[[143 111 132]
 [150 112 149]
 [151 129 133]]
->
[[143 111]
 [150 112]
 [151 129]]

[[139 148 127 106]
 [144 115 150 139]
 [152 126 150 127]
 [147 121 152 133]
 [146 117 151 138]]
->
[[139 148]
 [144 115]
 [152 126]]

[[133 128 130]
 [103 126 117]
 [143 134 136]
 [131 123 129]
 [104 126 117]]
->
[[133 128]
 [103 126]
 [143 134]]

[[144 137 137]
 [138 147 102]
 [113 120 126]
 [101 102 137]
 [126 133 117]]
->
[[144 137]
 [138 147]
 [113 120]]

[[122 105 144]
 [140 137 121]
 [121 136 121]]
->
[[122 105]
 [140 137]
 [121 136]]

[[110 149 127 108 123]
 [129 128 121 131 121]
 [128 129 129 128 127]
 [131 128 117 129 116]]
->
[[110 149]
 [129 128]
 [128 129]]

[[140 115 145 134]
 [126 120 149 122]
 [126 131 106 114]
 [113 125 134 112]]
->
[[140 115]
 [126 120]
 [126 131]]

[[138 137 151 100]
 [129 129 126 128]
 [134 132 135 117]
 [130 131 145 113]
 [121 123 119 141]]
->
[[138 137]
 [129 129]
 [134 132]]

[[156 120 107]
 [134 144 131]
 [126 121 124]
 [129 124 117]]
->
[[156 120]
 [134 144]
 [126 121]]
---
[[110 121  99 123 139 136 125 123 121 115 146 133 113 125 118]
 [117 123 118 124 125 153 104 122 128 118 118 122 136 125 112]
 [121 119 114 137 118 150 117 126 128 121 116 118 124 127 106]
 [111 125 100 131 139 137 125 121 123 118 142 136 122 126 124]]
->
[[117 123 118 124 125 153 104 122 128 118 118 122 136 125 112]
 [121 119 114 137 118 150 117 126 128 121 116 118 124 127 106]
 [111 125 100 131 139 137 125 121 123 118 142 136 122 126 124]
 [110 121  99 123 139 136 125 123 121 115 146 133 113 125 118]]

[[132 127 149 124 141 141 123 130 138 126 131 122 140 150]
 [124 132 125 137 112 123 133 134 128 118 118 121 132 127]
 [127 134 129 127 142 136 127 123 156 136 132 130 137 141]
 [134 121 140 120 136 130 121 125 136 136 136 136 139 136]
 [118 126 120 128 141 132 129 129 145 122 129 127 124 112]
 [124 131 139 124 133 132 128 125 138 126 124 129 135 143]]
->
[[132 127 149 124 141 141 123 130 138 126 131 122 140 150]
 [134 121 140 120 136 130 121 125 136 136 136 136 139 136]
 [124 131 139 124 133 132 128 125 138 126 124 129 135 143]
 [127 134 129 127 142 136 127 123 156 136 132 130 137 141]
 [124 132 125 137 112 123 133 134 128 118 118 121 132 127]
 [118 126 120 128 141 132 129 129 145 122 129 127 124 112]]

[[137 127 109 110 134 112 125 154 121 137 128 129]
 [122 104 135 127 100 110 134 129 125 113 123 152]
 [104 114 133 140 132 142 133 122 145 135 134 111]
 [118 129 132 125 152 106 118 127 143 133 158 127]
 [139 130 150 120 139 113 113 130 141 112 124 112]
 [123 137 125 135 128 120 156 121 149 134 131 144]
 [140 132 148 120 119 117 112 133 136 114 117 108]
 [137 139 129 124 104 124 157 121 150 123 132 141]]
->
[[139 130 150 120 139 113 113 130 141 112 124 112]
 [140 132 148 120 119 117 112 133 136 114 117 108]
 [122 104 135 127 100 110 134 129 125 113 123 152]
 [104 114 133 140 132 142 133 122 145 135 134 111]
 [118 129 132 125 152 106 118 127 143 133 158 127]
 [137 139 129 124 104 124 157 121 150 123 132 141]
 [123 137 125 135 128 120 156 121 149 134 131 144]
 [137 127 109 110 134 112 125 154 121 137 128 129]]

[[110 123 123 110 139 133 132 130 151 116 146 121 125]
 [118 128 139 139 126 116 127 122 117 116 125 140 133]]
->
[[118 128 139 139 126 116 127 122 117 116 125 140 133]
 [110 123 123 110 139 133 132 130 151 116 146 121 125]]

[[125 115 145 131 120 131 118 138  98 144 127 122]
 [128 122 123 112 133 125 122 132 117 129 137 144]
 [133 127 127 128 117 136 129 137 138 130 128 132]
 [113 136 129 129 126 133 143 127 131 122 142 126]
 [129 135 131 122 133 131 118 117 142 115 136 110]
 [143 118 130 133 127 127 134 121 124 130 131 134]
 [140 116 140 117 141 103 146 115 138 119 133 134]]
->
[[125 115 145 131 120 131 118 138  98 144 127 122]
 [140 116 140 117 141 103 146 115 138 119 133 134]
 [129 135 131 122 133 131 118 117 142 115 136 110]
 [143 118 130 133 127 127 134 121 124 130 131 134]
 [113 136 129 129 126 133 143 127 131 122 142 126]
 [133 127 127 128 117 136 129 137 138 130 128 132]
 [128 122 123 112 133 125 122 132 117 129 137 144]]

[[125 126 149 125 125 129 119 125 132]
 [128 126 137 125 125 126 123 124 128]
 [130 126 120 134 129 133 126 134 127]
 [132 126 127 137 125 137 113 135 126]
 [122 126 147 126 128 131 123 127 133]
 [130 126 134 125 124 124 123 123 126]
 [131 126 133 126 124 124 122 123 126]
 [135 126 139 126 119 122 112 119 123]
 [124 126 132 134 130 139 123 137 132]
 [125 126 126 134 131 137 127 137 131]]
->
[[125 126 149 125 125 129 119 125 132]
 [122 126 147 126 128 131 123 127 133]
 [135 126 139 126 119 122 112 119 123]
 [128 126 137 125 125 126 123 124 128]
 [130 126 134 125 124 124 123 123 126]
 [131 126 133 126 124 124 122 123 126]
 [124 126 132 134 130 139 123 137 132]
 [132 126 127 137 125 137 113 135 126]
 [125 126 126 134 131 137 127 137 131]
 [130 126 120 134 129 133 126 134 127]]
---
[[130 121 114 139 108 130]
 [126 118 117 133 111 133]
 [126 118 117 132 114 133]
 [138 123 122 131 110 129]
 [125 122 113 130 111 129]
 [128 119 117 137 115 123]
 [132 121 121 131 112 130]
 [136 126 125 132 109 134]
 [119 117 117 141 107 134]
 [122 116 108 127 113 127]
 [132 118 120 130 112 127]]
->
[[132 122 119 136 132 128 125 138 126 126 130]
 [118 116 117 126 121 119 122 123 118 118 121]
 [120 108 117 125 121 117 113 122 117 117 114]
 [130 127 141 132 131 137 130 131 132 133 139]
 [112 113 107 109 112 115 111 110 114 111 108]
 [127 127 134 134 130 123 129 129 133 133 130]]

[[112 127 143 153 108 144 110 150 108]
 [128 112 127 135 108 109 126 104 120]
 [115 149 134 106 113 106 113 131 135]]
->
[[115 128 112]
 [149 112 127]
 [134 127 143]
 [106 135 153]
 [113 108 108]
 [106 109 144]
 [113 126 110]
 [131 104 150]
 [135 120 108]]

[[120 120 111 127]
 [133 126 139 126]
 [111 127 134 130]
 [116 131 125 133]
 [119 112 120 123]
 [126 130 139 124]
 [134 128 131 135]
 [153 127 133 128]
 [117 126 127 133]
 [131 122 119 130]
 [143 138 128 127]]
->
[[143 131 117 153 134 126 119 116 111 133 120]
 [138 122 126 127 128 130 112 131 127 126 120]
 [128 119 127 133 131 139 120 125 134 139 111]
 [127 130 133 128 135 124 123 133 130 126 127]]

[[119 125 141 131]
 [131 128 121 135]
 [132 135 119 111]
 [134 130 125 107]
 [133 131 125 105]
 [121 128 134 140]
 [129 130 129 114]
 [130 128 124 131]
 [130 131 121 128]]
->
[[130 130 129 121 133 134 132 131 119]
 [131 128 130 128 131 130 135 128 125]
 [121 124 129 134 125 125 119 121 141]
 [128 131 114 140 105 107 111 135 131]]

[[117 126 134 131]
 [129 127 120 131]
 [121 127 140 129]
 [124 128 126 130]
 [154 130 156 117]
 [108 126  98 135]
 [132 127 126 124]
 [143 127 146 122]
 [131 129 131 124]]
->
[[131 143 132 108 154 124 121 129 117]
 [129 127 127 126 130 128 127 127 126]
 [131 146 126  98 156 126 140 120 134]
 [124 122 124 135 117 130 129 131 131]]

[[131 121 123 118 142 134 122]
 [128 128 128 128 127 126 128]
 [131 123 123 121 139 134 123]
 [129 128 129 128 128 127 128]
 [128 128 128 127 128 129 127]
 [129 128 128 128 128 128 128]
 [122 126 129 134 124 119 142]
 [127 128 128 130 127 130 130]
 [115 126 128 143 118 107 157]
 [129 127 127 128 129 128 129]
 [131 124 124 121 138 133 123]]
->
[[131 129 115 127 122 129 128 129 131 128 131]
 [124 127 126 128 126 128 128 128 123 128 121]
 [124 127 128 128 129 128 128 129 123 128 123]
 [121 128 143 130 134 128 127 128 121 128 118]
 [138 129 118 127 124 128 128 128 139 127 142]
 [133 128 107 130 119 128 129 127 134 126 134]
 [123 129 157 130 142 128 127 128 123 128 122]]
